Below are the code and all the weights of a small trained network. Each question names an input and a class and asks about switching units off, where a switched-off unit gives its printed mean instead of its output.

import numpy as np


def w(rows, s, z=0):
    codes = np.array(rows[::2]) - 128.0
    scale = np.full(codes.shape[1], s)
    scale[-1] = z or s
    return codes * scale


def norm(h):
    return h / np.sqrt((h * h).mean(-1, keepdims=True) + 1e-5)


def f(y):
    return y / 2 * (1 + np.tanh(0.7978845608 * (y + 0.044715 * y**3)))


def log_softmax(a):
    a = a - a.max(-1, keepdims=True)
    return a - np.log(np.exp(a).sum(-1, keepdims=True))


def net(x, mask):
    res = np.array(x, float).reshape(1, 4) / 4 @ E
    u = 0
    for l in range(2):
        y = f(norm(res) @ A[l][:, :-1].T + A[l][:, -1])
        res = res + np.where(mask[u : u + 9], y, B[l][:, -1]) @ B[l][:, :-1]
        u += 9
    return log_softmax(norm(res)[-1] @ U[:, :-1].T + U[:, -1])


A, B = {}, {}
E = w([
[32,56,67,75,134],'x0',
[199,172,49,135,162],'x1',
[129,123,129,126,131],'x2',
[94,98,28,255,99],'x3',
],0.0054)
A[0] = w([
[201,179,142,141,126,228],'0.n0',
[134,57,109,46,181,49],'0.n1',
[149,152,2,82,187,250],'0.n2',
[125,94,93,184,64,64],'0.n3',
[163,114,176,247,131,69],'0.n4',
[75,99,111,183,130,93],'0.n5',
[94,82,100,65,146,188],'0.n6',
[114,109,219,29,128,254],'0.n7',
[167,151,118,112,151,35],'0.n8',
],0.0094,0.0026)
B[0] = w([
[149,13,146,75,115,212],'0.n0',
[71,177,186,215,80,166],'0.n1',
[220,190,35,122,60,228],'0.n2',
[78,102,144,117,196,179],'0.n3',
[95,253,184,199,98,202],'0.n4',
[179,67,156,101,221,173],'0.n5',
[156,105,167,185,255,186],'0.n6',
[152,198,116,192,56,255],'0.n7',
[144,86,155,105,157,132],'0.n8',
],0.0061,0.0066)
A[1] = w([
[217,196,117,41,127,208],'1.n0',
[166,186,49,216,139,9],'1.n1',
[160,175,129,218,11,12],'1.n2',
[20,92,212,242,113,101],'1.n3',
[22,219,254,176,168,25],'1.n4',
[71,181,244,183,149,3],'1.n5',
[136,203,124,174,61,47],'1.n6',
[85,160,188,21,106,92],'1.n7',
[90,60,103,224,118,210],'1.n8',
],0.0073,0.0021)
B[1] = w([
[23,53,194,128,183,206],'1.n0',
[98,213,167,122,88,207],'1.n1',
[144,87,170,88,70,250],'1.n2',
[129,123,90,98,199,255],'1.n3',
[135,148,28,159,145,248],'1.n4',
[124,148,1,141,141,221],'1.n5',
[127,110,143,63,34,207],'1.n6',
[117,121,71,148,75,130],'1.n7',
[114,91,182,104,122,195],'1.n8',
],0.0084,0.0061)
U = w([
[136,152,158,119,30,70],'0',
[93,150,16,184,144,50],'1',
[104,6,163,96,195,251],'2',
],0.014,0.0023)

Each question gives the input, the list of numbers given to net, and the class t.
The units are the neurons (one row each of A and B). Each row of codes is followed by its name. A weight is (code - 128) times the scale printed after its matrix; where a second scale follows, it is the last column's (A, B and U).
mask holds one flag per neuron, layer by layer. A switched-off neuron (its flag False) gives its mean, the last column of its row in B, instead of its output. The means were averaged over made-up inputs and are rounded, as every weight is.
A unit's drop is (log p(t) with every unit on - log p(t) with that unit switched off) / (log p(t) with every unit on - log p(t) with every unit switched off).
The circuit of an input: a set's keep is (log p(t) with only the set's units on - log p(t) with every unit switched off) / (log p(t) with every unit on - log p(t) with every unit switched off). Starting from the 12 units with the biggest drops (on a tie, the unit counted first), units are removed one at a time, each time the one whose removal leaves the highest keep (on an exact tie, the one counted first), for as long as the keep stays at least 0.8.
circuit, biggest first: the units of the circuit, biggest drop first
top k neurons: the k neurons with the biggest drops, biggest first
k most important neurons of layer l: the k neurons of layer l with the biggest drops, biggest first
drop when u is switched off: that unit's drop, to one decimal
input [5,0,-4,8], class 2: most important neuron of layer 0 -> [0.n7]
input [-7,-7,0,1], class 1: circuit, biggest first -> [0.n2 1.n5]
input [7,0,-4,-6], class 1: circuit, biggest first -> [0.n1 1.n4]
input [1,-4,2,-7], class 1: 2 most important neurons of layer 0 -> [0.n2 0.n6]
input [1,-5,-4,-8], class 1: 2 most important neurons of layer 0 -> [0.n2 0.n6]
input [-3,1,6,-4], class 2: top 3 neurons -> [1.n0 0.n4 0.n0]
input [7,8,-1,-5], class 0: top 2 neurons -> [0.n1 0.n2]
input [5,6,-4,-7], class 0: top 2 neurons -> [0.n7 0.n1]
input [-2,2,-3,1], class 0: 2 most important neurons of layer 0 -> [0.n4 0.n5]
input [-4,4,5,-7], class 2: 2 most important neurons of layer 0 -> [0.n4 0.n0]
input [4,-6,-6,0], class 1: 2 most important neurons of layer 1 -> [1.n4 1.n5]
input [-6,-7,7,2], class 1: 2 most important neurons of layer 0 -> [0.n2 0.n7]
input [0,-5,-4,1], class 1: 2 most important neurons of layer 0 -> [0.n2 0.n0]
input [0,1,4,6], class 0: 3 most important neurons of layer 0 -> [0.n6 0.n4 0.n2]
input [3,-6,-7,-8], class 1: 2 most important neurons of layer 1 -> [1.n4 1.n5]
input [3,-7,3,0], class 1: top neuron -> [0.n0]
input [2,7,5,-1], class 0: drop when 0.n1 is switched off -> 0.1
input [4,-8,-6,-6], class 1: drop when 0.n2 is switched off -> 0.2
